Below are the code and all the weights of a small trained network. Each question names an input and a class and asks about switching units off, where a switched-off unit gives its printed mean instead of its output.

import numpy as np


def w(rows, s, z=0):
    codes = np.array(rows[::2]) - 128.0
    scale = np.full(codes.shape[1], s)
    scale[-1] = z or s
    return codes * scale


def norm(h):
    return h / np.sqrt((h * h).mean(-1, keepdims=True) + 1e-5)


def f(y):
    return np.maximum(y, 0)


def log_softmax(a):
    a = a - a.max(-1, keepdims=True)
    return a - np.log(np.exp(a).sum(-1, keepdims=True))


def net(x, mask):
    res = np.array(x, float).reshape(1, 5) / 4 @ E
    u = 0
    for l in range(3):
        y = f(norm(res) @ A[l][:, :-1].T + A[l][:, -1])
        res = res + np.where(mask[u : u + 10], y, B[l][:, -1]) @ B[l][:, :-1]
        u += 10
    return log_softmax(norm(res)[-1] @ U[:, :-1].T + U[:, -1])


A, B = {}, {}
E = w([
[55,200,176,71,137,160,118,58,84,116],'x0',
[109,152,97,225,145,114,118,29,182,197],'x1',
[161,118,113,177,52,198,89,93,46,99],'x2',
[146,105,128,139,88,51,133,110,28,217],'x3',
[199,255,169,152,67,101,188,136,155,95],'x4',
],0.0083)
A[0] = w([
[153,94,134,90,83,13,188,96,45,199,63],'L0N0',
[131,109,158,100,185,76,162,205,179,218,68],'L0N1',
[168,178,183,136,45,27,169,130,138,122,54],'L0N2',
[245,53,61,186,101,99,139,198,151,135,78],'L0N3',
[122,82,197,98,88,17,137,95,52,179,1],'L0N4',
[83,48,57,94,149,138,112,154,94,215,77],'L0N5',
[76,196,254,78,151,120,88,50,41,125,70],'L0N6',
[72,118,168,59,185,58,200,156,187,140,88],'L0N7',
[145,107,236,30,105,130,151,225,100,126,52],'L0N8',
[171,127,136,103,68,198,76,194,54,134,153],'L0N9',
],0.0072,0.0075)
B[0] = w([
[136,144,8,127,115,143,105,137,198,80,254],'L0N0',
[162,184,121,137,171,121,114,97,59,122,220],'L0N1',
[124,123,182,112,71,108,111,126,158,141,205],'L0N2',
[161,125,154,120,192,154,177,157,112,168,244],'L0N3',
[142,114,55,102,144,167,97,151,215,119,193],'L0N4',
[154,137,180,113,90,79,101,132,147,135,227],'L0N5',
[186,120,140,121,160,152,180,201,120,200,228],'L0N6',
[159,189,116,175,155,140,91,94,33,89,251],'L0N7',
[88,102,82,129,108,87,180,100,102,104,230],'L0N8',
[132,90,132,155,132,139,150,98,102,92,236],'L0N9',
],0.013,0.0052)
A[1] = w([
[164,134,81,139,153,183,195,130,172,58,167],'L1N0',
[61,138,185,115,115,159,129,60,88,155,49],'L1N1',
[76,143,212,140,59,62,154,139,145,134,60],'L1N2',
[129,180,227,162,26,74,108,193,149,107,54],'L1N3',
[94,68,150,115,164,113,45,118,76,136,1],'L1N4',
[53,84,115,122,134,67,152,148,105,107,160],'L1N5',
[78,137,151,160,109,89,163,35,196,235,37],'L1N6',
[55,29,142,82,195,110,2,190,130,153,114],'L1N7',
[116,114,114,147,106,107,177,124,148,200,64],'L1N8',
[128,170,136,139,76,90,211,192,180,77,151],'L1N9',
],0.0082,0.0035)
B[1] = w([
[26,70,170,134,136,114,21,169,166,123,254],'L1N0',
[135,143,219,139,121,111,115,207,92,153,147],'L1N1',
[48,111,147,116,34,160,87,122,145,130,140],'L1N2',
[165,116,165,72,94,78,89,9,91,190,163],'L1N3',
[193,183,160,126,3,104,121,59,89,182,157],'L1N4',
[93,147,164,106,127,27,212,117,184,66,162],'L1N5',
[13,70,69,108,132,64,180,116,77,79,168],'L1N6',
[213,209,225,44,65,126,171,5,203,145,184],'L1N7',
[70,90,145,110,171,54,99,205,105,136,153],'L1N8',
[194,60,138,34,164,103,112,18,154,172,207],'L1N9',
],0.007)
A[2] = w([
[152,119,77,153,52,135,139,146,87,170,92],'L2N0',
[149,146,97,110,140,143,205,141,103,147,152],'L2N1',
[50,115,128,246,124,106,140,78,154,191,144],'L2N2',
[113,152,108,177,163,100,83,132,76,124,126],'L2N3',
[132,65,159,220,67,187,85,124,71,105,29],'L2N4',
[160,108,125,139,176,160,101,161,79,161,62],'L2N5',
[51,180,124,65,110,189,148,117,120,146,253],'L2N6',
[129,126,174,99,138,132,72,132,127,81,172],'L2N7',
[180,69,162,133,155,92,171,149,157,166,138],'L2N8',
[98,129,154,131,142,182,66,136,163,74,111],'L2N9',
],0.011,0.0032)
B[2] = w([
[152,152,100,144,175,137,71,144,226,85,194],'L2N0',
[83,103,136,168,150,173,125,168,163,146,199],'L2N1',
[156,82,131,67,120,127,188,154,83,65,233],'L2N2',
[100,123,126,152,71,190,136,102,115,107,223],'L2N3',
[105,254,90,128,176,74,180,102,105,143,220],'L2N4',
[100,125,167,129,102,116,138,120,121,168,199],'L2N5',
[184,73,138,180,140,120,120,181,147,158,218],'L2N6',
[122,122,80,139,114,102,142,117,148,171,227],'L2N7',
[77,148,173,133,96,194,89,137,106,161,254],'L2N8',
[161,118,65,119,126,110,70,128,166,152,210],'L2N9',
],0.012,0.0054)
U = w([
[187,141,188,68,61,102,110,44,140,162,139],'0',
[152,94,47,120,139,116,57,146,206,120,185],'1',
[165,98,187,155,179,159,149,215,107,197,115],'2',
[149,247,97,153,179,110,155,87,73,102,111],'3',
[112,40,127,95,106,96,202,133,86,49,167],'4',
[53,139,151,129,70,135,100,123,114,135,137],'5',
[72,171,175,144,79,122,118,152,158,69,3],'6',
],0.015,0.0069)

Each question gives the input, the list of numbers given to net, and the class t.
The units are the neurons (one row each of A and B). Each row of codes is followed by its name. A weight is (code - 128) times the scale printed after its matrix; where a second scale follows, it is the last column's (A, B and U).
mask holds one flag per neuron, layer by layer. A switched-off neuron (its flag False) gives its mean, the last column of its row in B, instead of its output. The means were averaged over made-up inputs and are rounded, as every weight is.
A unit's drop is (log p(t) with every unit on - log p(t) with that unit switched off) / (log p(t) with every unit on - log p(t) with every unit switched off).
The circuit of an input: a set's keep is (log p(t) with only the set's units on - log p(t) with every unit switched off) / (log p(t) with every unit on - log p(t) with every unit switched off). Starting from the 12 units with the biggest drops (on a tie, the unit counted first), units are removed one at a time, each time the one whose removal leaves the highest keep (on an exact tie, the one counted first), for as long as the keep stays at least 0.8.
units of the circuit, in order: the units of the circuit, biggest drop first
k most important neurons: the k neurons with the biggest drops, biggest first
k most important neurons of layer l: the k neurons of layer l with the biggest drops, biggest first
input [-6,8,3,-2,1], class 4: 3 most important neurons	[L2N2; L0N6; L1N6]
input [3,5,2,-5,3], class 1: units of the circuit, in order	[L2N9; L1N0]
input [-1,-6,5,-6,6], class 0: 3 most important neurons	[L0N0; L1N9; L0N7]
input [7,3,-3,1,8], class 0: 3 most important neurons	[L0N2; L1N3; L0N3]
input [-1,-4,-7,-1,0], class 3: most important neuron of layer 0	[L0N7]
input [-4,7,0,2,3], class 4: 3 most important neurons	[L2N2; L1N6; L0N6]
input [-7,7,7,3,4], class 2: 4 most important neurons	[L0N3; L0N7; L2N8; L1N8]
input [-7,-3,5,8,-3], class 1: 4 most important neurons	[L0N0; L2N0; L0N6; L0N4]
input [-7,2,7,6,-2], class 2: 3 most important neurons	[L0N3; L0N7; L2N8]
input [7,8,5,1,-7], class 4: 2 most important neurons of layer 2	[L2N2; L2N8]
input [4,-3,4,5,-4], class 1: 2 most important neurons	[L0N0; L0N3]
input [6,7,6,-4,4], class 4: units of the circuit, in order	[L2N2; L0N7; L1N6; L0N1]
input [8,-2,6,-5,3], class 2: 2 most important neurons of layer 0	[L0N6; L0N0]
input [-3,-3,-6,8,3], class 1: units of the circuit, in order	[L0N0]
input [7,1,6,-6,0], class 2: 2 most important neurons	[L0N0; L0N6]
input [2,8,7,-1,-2], class 4: 2 most important neurons	[L2N2; L0N7]
input [5,8,4,1,5], class 4: units of the circuit, in order	[L2N2; L1N6; L0N7]
input [4,-6,3,3,3], class 4: 2 most important neurons of layer 0	[L0N8; L0N9]
input [-3,-3,-1,-3,-2], class 5: 3 most important neurons of layer 0	[L0N0; L0N3; L0N4]
input [5,3,-8,-5,-1], class 3: units of the circuit, in order	[L0N7]
